Below is a small trained network, with its code and all its weights. Each question gives an input and a class and asks what happens when units are switched off, that is, made to give their printed mean instead of their output.

import numpy as np


def w(rows, s, z=0):
    codes = np.array(rows[::2]) - 128.0
    scale = np.full(codes.shape[1], s)
    scale[-1] = z or s
    return codes * scale


def f(y):
    return y / 2 * (1 + np.tanh(0.7978845608 * (y + 0.044715 * y**3)))


def log_softmax(a):
    a = a - a.max(-1, keepdims=True)
    return a - np.log(np.exp(a).sum(-1, keepdims=True))


def net(x, mask):
    res = np.array(x, float).reshape(1, 8) / 4 @ E
    y = f(res @ A[0][:, :-1].T + A[0][:, -1])
    res = res + np.where(mask, y, B[0][:, -1]) @ B[0][:, :-1]
    return log_softmax(res[-1] @ U[:, :-1].T + U[:, -1])


A, B = {}, {}
E = w([
[38,153,160,184,164],'x0',
[128,127,128,128,128],'x1',
[129,123,131,132,131],'x2',
[87,72,151,125,2],'x3',
[132,124,130,130,133],'x4',
[122,137,124,123,122],'x5',
[132,131,37,226,98],'x6',
[63,67,75,80,167],'x7',
],0.0076)
A[0] = w([
[82,65,85,85,159,82],'n0',
[145,120,176,88,145,230],'n1',
[158,34,107,229,152,219],'n2',
[60,179,189,201,137,184],'n3',
[180,204,147,155,85,163],'n4',
[134,188,106,173,82,63],'n5',
[174,166,80,108,194,255],'n6',
[227,144,116,108,101,182],'n7',
[136,105,178,54,162,23],'n8',
[155,153,18,162,98,35],'n9',
[211,38,119,85,111,238],'n10',
[79,48,76,102,162,82],'n11',
[98,107,111,229,151,114],'n12',
[90,152,222,71,150,245],'n13',
[106,135,174,62,124,51],'n14',
[165,67,240,128,156,175],'n15',
[110,31,178,135,61,86],'n16',
[83,64,90,90,154,238],'n17',
[108,192,159,19,115,37],'n18',
[117,139,36,184,110,27],'n19',
[124,115,88,173,126,20],'n20',
[150,203,211,169,93,111],'n21',
[129,217,51,58,227,108],'n22',
[254,108,45,42,89,22],'n23',
[148,77,75,204,114,89],'n24',
[76,108,185,130,8,10],'n25',
[29,125,200,207,180,32],'n26',
[101,77,142,147,67,47],'n27',
[76,72,60,77,135,74],'n28',
[155,130,63,185,104,87],'n29',
[172,187,108,138,233,4],'n30',
[183,152,220,175,94,79],'n31',
[136,104,205,89,153,12],'n32',
],0.0096,0.0059)
B[0] = w([
[180,108,107,159,141,159],'n0',
[123,141,77,116,94,210],'n1',
[142,183,71,82,64,217],'n2',
[61,74,105,105,103,223],'n3',
[143,89,88,156,125,197],'n4',
[165,124,89,94,147,151],'n5',
[93,137,171,154,47,241],'n6',
[73,73,105,139,125,201],'n7',
[162,135,116,100,142,154],'n8',
[125,142,136,59,167,163],'n9',
[64,118,131,132,101,231],'n10',
[202,111,97,196,162,163],'n11',
[118,130,116,73,116,183],'n12',
[123,157,57,108,79,254],'n13',
[194,166,113,94,170,147],'n14',
[127,185,43,123,134,193],'n15',
[161,160,238,136,97,184],'n16',
[138,126,100,188,113,225],'n17',
[138,165,117,95,181,158],'n18',
[159,184,126,74,213,159],'n19',
[231,159,132,81,233,124],'n20',
[166,70,89,178,171,181],'n21',
[170,112,175,154,81,208],'n22',
[55,75,165,76,184,183],'n23',
[138,184,145,73,139,170],'n24',
[187,141,192,135,149,179],'n25',
[85,68,169,74,175,177],'n26',
[187,159,210,99,154,150],'n27',
[181,113,132,192,158,161],'n28',
[118,155,110,69,151,169],'n29',
[184,120,254,118,117,175],'n30',
[180,93,98,165,193,164],'n31',
[200,184,127,28,213,141],'n32',
],0.0085,0.0073)
U = w([
[165,211,73,40,180,39],'0',
[182,148,251,136,116,53],'1',
[111,133,79,136,87,255],'2',
[106,140,77,136,84,223],'3',
[187,60,54,186,189,42],'4',
[98,159,78,135,71,161],'5',
[54,56,135,79,171,90],'6',
[102,160,82,143,77,161],'7',
],0.014,0.0072)

Each question gives the input, the list of numbers given to net, and the class t.
The units are the neurons (one row each of A and B). Each row of codes is followed by its name. A weight is (code - 128) times the scale printed after its matrix; where a second scale follows, it is the last column's (A, B and U).
mask holds one flag per neuron, in row order. A switched-off neuron (its flag False) gives its mean, the last column of its row in B, instead of its output. The means were averaged over made-up inputs and are rounded, as every weight is.
A unit's drop is (log p(t) with every unit on - log p(t) with that unit switched off) / (log p(t) with every unit on - log p(t) with every unit switched off).
The circuit of an input: a set's keep is (log p(t) with only the set's units on - log p(t) with every unit switched off) / (log p(t) with every unit on - log p(t) with every unit switched off). Starting from the 12 units with the biggest drops (on a tie, the unit counted first), units are removed one at a time, each time the one whose removal leaves the highest keep (on an exact tie, the one counted first), for as long as the keep stays at least 0.8.
circuit, biggest first: the units of the circuit, biggest drop first
unit that matters most: the unit with the biggest drop
k most important neurons: the k neurons with the biggest drops, biggest first
drop of u: that unit's drop, to one decimal
input [7,8,-8,5,-8,5,-8,-8], class 0: circuit, biggest first -> n32, n15, n6
input [-7,-2,3,4,1,0,-6,0], class 6: circuit, biggest first -> n23
input [-8,3,-1,-6,-5,-4,-5,-7], class 6: circuit, biggest first -> n23, n7
input [-7,2,3,3,5,0,-3,-6], class 6: circuit, biggest first -> n23, n7
input [8,3,3,0,2,5,1,-3], class 6: circuit, biggest first -> n26, n3
input [-8,-3,3,-4,5,5,-1,-7], class 6: circuit, biggest first -> n23, n7
input [-8,2,4,7,-4,3,2,-4], class 6: 2 most important neurons -> n23, n7
input [-5,-5,8,-3,1,4,-6,-6], class 3: 3 most important neurons -> n7, n6, n10
input [7,-3,-3,-1,4,7,-7,4], class 0: circuit, biggest first -> n32, n14
input [-1,-1,-3,-7,2,7,-2,-1], class 1: circuit, biggest first -> n30, n22
input [-8,-8,3,1,-1,0,3,5], class 6: 2 most important neurons -> n23, n13
input [6,-5,4,-8,3,-8,-2,-6], class 1: 2 most important neurons -> n30, n22
input [-8,6,-5,-5,3,2,4,3], class 6: 2 most important neurons -> n23, n13
input [1,2,8,8,0,-2,-5,5], class 1: circuit, biggest first -> n16
input [-3,-3,1,0,1,-4,-4,6], class 4: circuit, biggest first -> n11, n28
input [2,1,-3,-7,1,4,-4,-5], class 1: 2 most important neurons -> n30, n22
input [8,6,-6,-6,8,4,-2,-8], class 4: 2 most important neurons -> n21, n31
input [-7,-1,-6,8,7,-4,-4,-2], class 1: 4 most important neurons -> n16, n25, n27, n3
input [-7,1,0,-5,8,7,2,8], class 4: 2 most important neurons -> n11, n28
input [-5,-8,7,-5,4,-7,-5,-6], class 7: unit that matters most -> n6
input [5,5,-5,-7,-5,-3,6,-7], class 1: 2 most important neurons -> n30, n13
input [8,8,7,1,-2,8,-8,1], class 0: 2 most important neurons -> n13, n32
input [-3,6,2,6,3,1,7,8], class 4: 3 most important neurons -> n11, n28, n17
input [8,-6,1,-3,-5,6,-3,-5], class 6: 4 most important neurons -> n26, n3, n2, n17
input [4,7,-8,8,7,7,-8,-6], class 0: 2 most important neurons -> n15, n13
input [-1,8,-1,-8,5,8,-6,5], class 1: 3 most important neurons -> n22, n30, n6
input [-7,3,4,7,-3,-2,1,2], class 1: unit that matters most -> n16
input [3,6,0,-8,-8,-4,-5,4], class 1: drop of n30 -> 0.5
input [-7,1,-6,-7,-4,8,-6,-3], class 2: drop of n16 -> 0.2
input [5,-6,4,7,5,7,7,4], class 0: drop of n2 -> 0.1
